Below are the code and all the weights of a small trained network. Each question names an input and a target symbol and asks about switching units off, where a switched-off unit gives its printed mean instead of its output.

import numpy as np


def w(rows, s, z=0):
    codes = np.array(rows[::2]) - 128.0
    scale = np.full(codes.shape[1], s)
    scale[-1] = z or s
    return codes * scale


def f(y):
    return np.maximum(y, 0)


def softmax(a):
    e = np.exp(a - a.max(-1, keepdims=True))
    return e / e.sum(-1, keepdims=True)


def log_softmax(a):
    a = a - a.max(-1, keepdims=True)
    return a - np.log(np.exp(a).sum(-1, keepdims=True))


def net(x, mask):
    ids = ['ΘΛΠβγδεζημτψω'.index(c) for c in x.split()]
    T = len(ids)
    res = E[ids] + P[:T]
    q, k, v = (res @ M[0].T for M in (Q, K, V))
    z = softmax(np.where(np.tri(T) > 0, q @ k.T / 4**0.5, -1e9)) @ v
    res = res + np.where(mask[0], z, O[0][:, -1]) @ O[0][:, :-1]
    y = f(res @ A[0][:, :-1].T + A[0][:, -1])
    res = res + np.where(mask[1:13], y, B[0][:, -1]) @ B[0][:, :-1]
    return log_softmax(res[-1] @ U[:, :-1].T + U[:, -1])


Q, K, V, O, A, B = {}, {}, {}, {}, {}, {}
E = w([
[181,24,170,113,134],'Θ',
[49,164,231,57,33],'Λ',
[196,70,121,84,122],'Π',
[179,97,86,121,151],'β',
[150,173,65,163,116],'γ',
[149,211,150,150,117],'δ',
[99,18,81,71,159],'ε',
[172,168,59,41,113],'ζ',
[102,141,143,181,112],'η',
[70,213,204,181,244],'μ',
[142,93,211,105,148],'τ',
[133,144,82,180,242],'ψ',
[156,157,61,142,5],'ω',
],0.019)
P = w([
[113,64,131,200,114],'0',
[242,117,230,145,72],'1',
[74,93,115,167,122],'2',
[234,142,241,128,88],'3',
[56,112,124,152,144],'4',
[222,170,254,107,106],'5',
[29,132,134,132,175],'6',
[224,189,254,105,125],'7',
[25,140,143,132,192],'8',
[222,209,254,94,130],'9',
],0.0078)
Q[0] = w([
[254,191,236,228,136],'H1',
[58,71,182,109,137],'H1',
[131,144,71,93,117],'H1',
[49,30,139,110,119],'H1',
],0.0081)
K[0] = w([
[62,235,182,48,120],'H1',
[103,137,124,161,172],'H1',
[185,108,79,61,58],'H1',
[184,2,130,178,19],'H1',
],0.0084)
V[0] = w([
[13,185,222,72,183],'H1',
[117,79,153,254,88],'H1',
[201,191,109,64,212],'H1',
[40,31,191,93,12],'H1',
],0.0067)
O[0] = w([
[125,147,254,172,53,13],'H1',
[79,153,163,228,116,251],'H1',
[157,125,103,156,237,38],'H1',
[73,142,172,40,184,200],'H1',
],0.0076,0.0023)
A[0] = w([
[134,141,106,147,85,230],'N1',
[60,127,81,154,140,142],'N2',
[162,137,68,127,159,152],'N3',
[168,133,109,131,156,43],'N4',
[149,154,119,104,89,39],'N5',
[106,203,122,108,141,115],'N6',
[156,153,129,133,96,109],'N7',
[131,169,132,141,247,121],'N8',
[114,163,134,129,216,170],'N9',
[114,178,101,78,165,252],'N10',
[196,142,131,110,152,134],'N11',
[86,185,99,163,144,99],'N12',
],0.014,0.0032)
B[0] = w([
[96,190,90,132,193,236],'N1',
[184,56,126,222,32,212],'N2',
[121,145,118,80,172,255],'N3',
[91,205,128,104,154,174],'N4',
[211,110,165,121,72,181],'N5',
[78,65,136,147,135,185],'N6',
[206,167,138,112,211,196],'N7',
[180,102,167,130,72,196],'N8',
[148,180,90,96,72,178],'N9',
[157,152,155,95,147,198],'N10',
[2,126,72,133,5,192],'N11',
[89,145,126,147,182,210],'N12',
],0.0091,0.0078)
U = w([
[129,53,115,133,82,139],'Θ',
[149,133,179,74,165,175],'Λ',
[44,129,108,113,72,94],'Π',
[75,115,95,153,160,217],'β',
[68,204,137,99,241,69],'γ',
[83,111,121,179,81,61],'δ',
[112,103,116,85,176,166],'ε',
[120,164,120,65,130,108],'ζ',
[94,132,155,162,178,111],'η',
[246,87,155,176,168,91],'μ',
[135,69,147,142,182,254],'τ',
[114,126,81,146,51,82],'ψ',
[205,122,101,95,135,55],'ω',
],0.013,0.0066)

Each question gives the input, a string of symbols that net reads in full, and the target symbol t.
The units are the heads (4 rows each of Q, K, V and O) and the neurons (one row each of A and B). Each row of codes is followed by its name. A weight is (code - 128) times the scale printed after its matrix; where a second scale follows, it is the last column's (O, A, B and U).
mask holds one flag per unit, heads first, then neurons. A switched-off unit (its flag False) gives its mean, the last column of its rows in O or B, instead of its output. The means were averaged over made-up inputs and are rounded, as every weight is.
A unit's drop is (log p(t) with every unit on - log p(t) with that unit switched off) / (log p(t) with every unit on - log p(t) with every unit switched off).
The circuit of an input: a set's keep is (log p(t) with only the set's units on - log p(t) with every unit switched off) / (log p(t) with every unit on - log p(t) with every unit switched off). Starting from the 12 units with the biggest drops (on a tie, the unit counted first), units are removed one at a time, each time the one whose removal leaves the highest keep (on an exact tie, the one counted first), for as long as the keep stays at least 0.8.
units of the circuit, in order: the units of the circuit, biggest drop first
most important unit: the unit with the biggest drop
top k neurons: the k neurons with the biggest drops, biggest first
drop of u: that unit's drop, to one decimal
input β γ ε Λ ω ω, target Λ: units of the circuit, in order -> H1, N7
input Θ γ ψ μ δ ω Λ γ, target Λ: top 2 neurons -> N2, N7
input γ Π ω γ γ ε Π ω β, target ω: units of the circuit, in order -> H1, N8, N9
input β γ ζ Θ γ γ γ Θ γ ω, target ζ: units of the circuit, in order -> N2
input ω Θ γ ε Θ γ Λ Θ η, target δ: units of the circuit, in order -> N2, N3
input γ ω Π, target ε: units of the circuit, in order -> H1, N3
input ε Λ γ δ η η, target Λ: top 4 neurons -> N11, N2, N1, N12
input ω η ω η ζ Θ ω ω, target ζ: top 2 neurons -> N11, N2
input Θ ω Λ γ ω ψ, target Λ: units of the circuit, in order -> H1, N8
input ψ ψ ω ψ, target ψ: top 3 neurons -> N11, N8, N9
input Θ μ ω η, target μ: units of the circuit, in order -> H1, N7
input ζ Λ ψ μ γ η, target μ: units of the circuit, in order -> H1, N11
input ω γ β η γ η Θ ζ Θ β, target ζ: top 4 neurons -> N11, N3, N4, N2
input Θ η η η ψ γ, target γ: top 2 neurons -> N2, N1
input Π Θ γ ψ γ γ ζ η ω β, target ζ: top 2 neurons -> N11, N2
input ω γ ε η γ γ γ ω, target ω: most important unit -> N7
input Λ τ Θ ω γ Θ Π γ ε, target Θ: top 2 neurons -> N2, N1
input ε ω ω Λ ω Π Θ η, target Λ: top 4 neurons -> N11, N1, N2, N12
input γ ζ ε γ, target ζ: top 4 neurons -> N11, N8, N3, N4
input γ ε ψ μ η γ δ ω ω γ, target μ: top 2 neurons -> N7, N3
input ζ Θ ψ η ε ζ γ γ, target ζ: top 2 neurons -> N11, N3
input η γ μ γ ψ γ ω Θ ω ψ, target μ: top 2 neurons -> N8, N7
input ζ μ η Λ, target Λ: top 3 neurons -> N7, N2, N11
input ψ Θ ω γ ω ω β, target ω: top neuron -> N9
input Λ Θ δ Π, target Λ: drop of N2 -> 0.3
input ω ω γ δ ω Θ, target Θ: drop of N7 -> 0.1
input Π ψ Π ζ, target ζ: drop of N11 -> 1.3
input γ γ γ Λ γ β, target Λ: drop of H1 -> 1.5
